Here is a tiny trained network, its code and every weight. The questions are about switching its units off for an input and a class, where a switched-off unit gives its printed mean instead of its output.

import numpy as np


def w(rows, s, z=0):
    codes = np.array(rows[::2]) - 128.0
    scale = np.full(codes.shape[1], s)
    scale[-1] = z or s
    return codes * scale


def f(y):
    return y / 2 * (1 + np.tanh(0.7978845608 * (y + 0.044715 * y**3)))


def log_softmax(a):
    a = a - a.max(-1, keepdims=True)
    return a - np.log(np.exp(a).sum(-1, keepdims=True))


def net(x, mask):
    res = np.array(x, float).reshape(1, 5) / 4 @ E
    y = f(res @ A[0][:, :-1].T + A[0][:, -1])
    res = res + np.where(mask, y, B[0][:, -1]) @ B[0][:, :-1]
    return log_softmax(res[-1] @ U[:, :-1].T + U[:, -1])


A, B = {}, {}
E = w([
[152,180,178,160],'x0',
[153,173,174,159],'x1',
[243,5,133,63],'x2',
[136,78,102,94],'x3',
[176,254,68,38],'x4',
],0.0076)
A[0] = w([
[116,204,129,201,252],'neuron 0',
[205,187,74,148,29],'neuron 1',
[150,89,154,73,24],'neuron 2',
[194,97,190,105,253],'neuron 3',
[138,169,57,84,1],'neuron 4',
[52,146,103,161,119],'neuron 5',
[165,100,117,251,74],'neuron 6',
[143,172,173,146,200],'neuron 7',
[169,115,119,67,226],'neuron 8',
],0.014,0.0033)
B[0] = w([
[121,109,83,80,254],'neuron 0',
[254,54,90,184,184],'neuron 1',
[106,92,95,149,175],'neuron 2',
[61,180,62,79,238],'neuron 3',
[195,122,100,180,183],'neuron 4',
[154,110,75,83,200],'neuron 5',
[118,35,62,152,202],'neuron 6',
[154,154,154,103,186],'neuron 7',
[101,88,147,100,208],'neuron 8',
],0.0098,0.0085)
U = w([
[203,53,113,249,2],'0',
[146,119,145,130,248],'1',
[124,132,125,89,89],'2',
[151,114,144,131,196],'3',
[148,118,155,113,170],'4',
[116,179,221,148,54],'5',
],0.013,0.006)

Each question gives the input, the list of numbers given to net, and the class t.
The units are the neurons (one row each of A and B). Each row of codes is followed by its name. A weight is (code - 128) times the scale printed after its matrix; where a second scale follows, it is the last column's (A, B and U).
mask holds one flag per neuron, in row order. A switched-off neuron (its flag False) gives its mean, the last column of its row in B, instead of its output. The means were averaged over made-up inputs and are rounded, as every weight is.
A unit's drop is (log p(t) with every unit on - log p(t) with that unit switched off) / (log p(t) with every unit on - log p(t) with every unit switched off).
The circuit of an input: a set's keep is (log p(t) with only the set's units on - log p(t) with every unit switched off) / (log p(t) with every unit on - log p(t) with every unit switched off). Starting from all 9 units, units are removed one at a time, each time the one whose removal leaves the highest keep (on an exact tie, the one counted first), for as long as the keep stays at least 0.8.
circuit, biggest first: the units of the circuit, biggest drop first
unit that matters most: the unit with the biggest drop
top k neurons: the k neurons with the biggest drops, biggest first
drop of u: that unit's drop, to one decimal
input [2,3,-8,-2,-2], class 2: unit that matters most	neuron 0
input [1,2,-4,3,5], class 0: circuit, biggest first	[neuron 1; neuron 3]
input [-3,8,7,-5,-5], class 1: top 3 neurons	[neuron 3; neuron 1; neuron 4]
input [-1,-3,8,2,-7], class 2: top 3 neurons	[neuron 3; neuron 1; neuron 4]
input [-7,-6,5,-3,7], class 0: top 2 neurons	[neuron 4; neuron 1]
input [3,6,-4,-4,6], class 0: top 4 neurons	[neuron 1; neuron 3; neuron 4; neuron 8]
input [0,-6,7,-6,-2], class 2: top 3 neurons	[neuron 3; neuron 1; neuron 4]
input [-5,7,-8,-5,-5], class 2: top 3 neurons	[neuron 0; neuron 5; neuron 1]
input [-1,-2,2,7,7], class 0: circuit, biggest first	[neuron 4; neuron 1]
input [-1,-6,-8,-8,-7], class 2: top 2 neurons	[neuron 0; neuron 5]
input [-7,-2,5,6,7], class 0: top 3 neurons	[neuron 4; neuron 1; neuron 2]
input [-6,-7,8,-1,-7], class 2: top 4 neurons	[neuron 3; neuron 1; neuron 4; neuron 8]
input [0,4,5,-2,7], class 0: top 3 neurons	[neuron 1; neuron 4; neuron 0]
input [-7,-3,4,1,8], class 0: unit that matters most	neuron 4
input [-7,2,8,-1,-4], class 2: drop of neuron 3	0.8
input [-3,-6,7,-1,-5], class 2: drop of neuron 1	0.2
input [3,2,0,3,6], class 0: drop of neuron 4	0.2
input [2,0,0,1,-1], class 5: drop of neuron 8	0.0
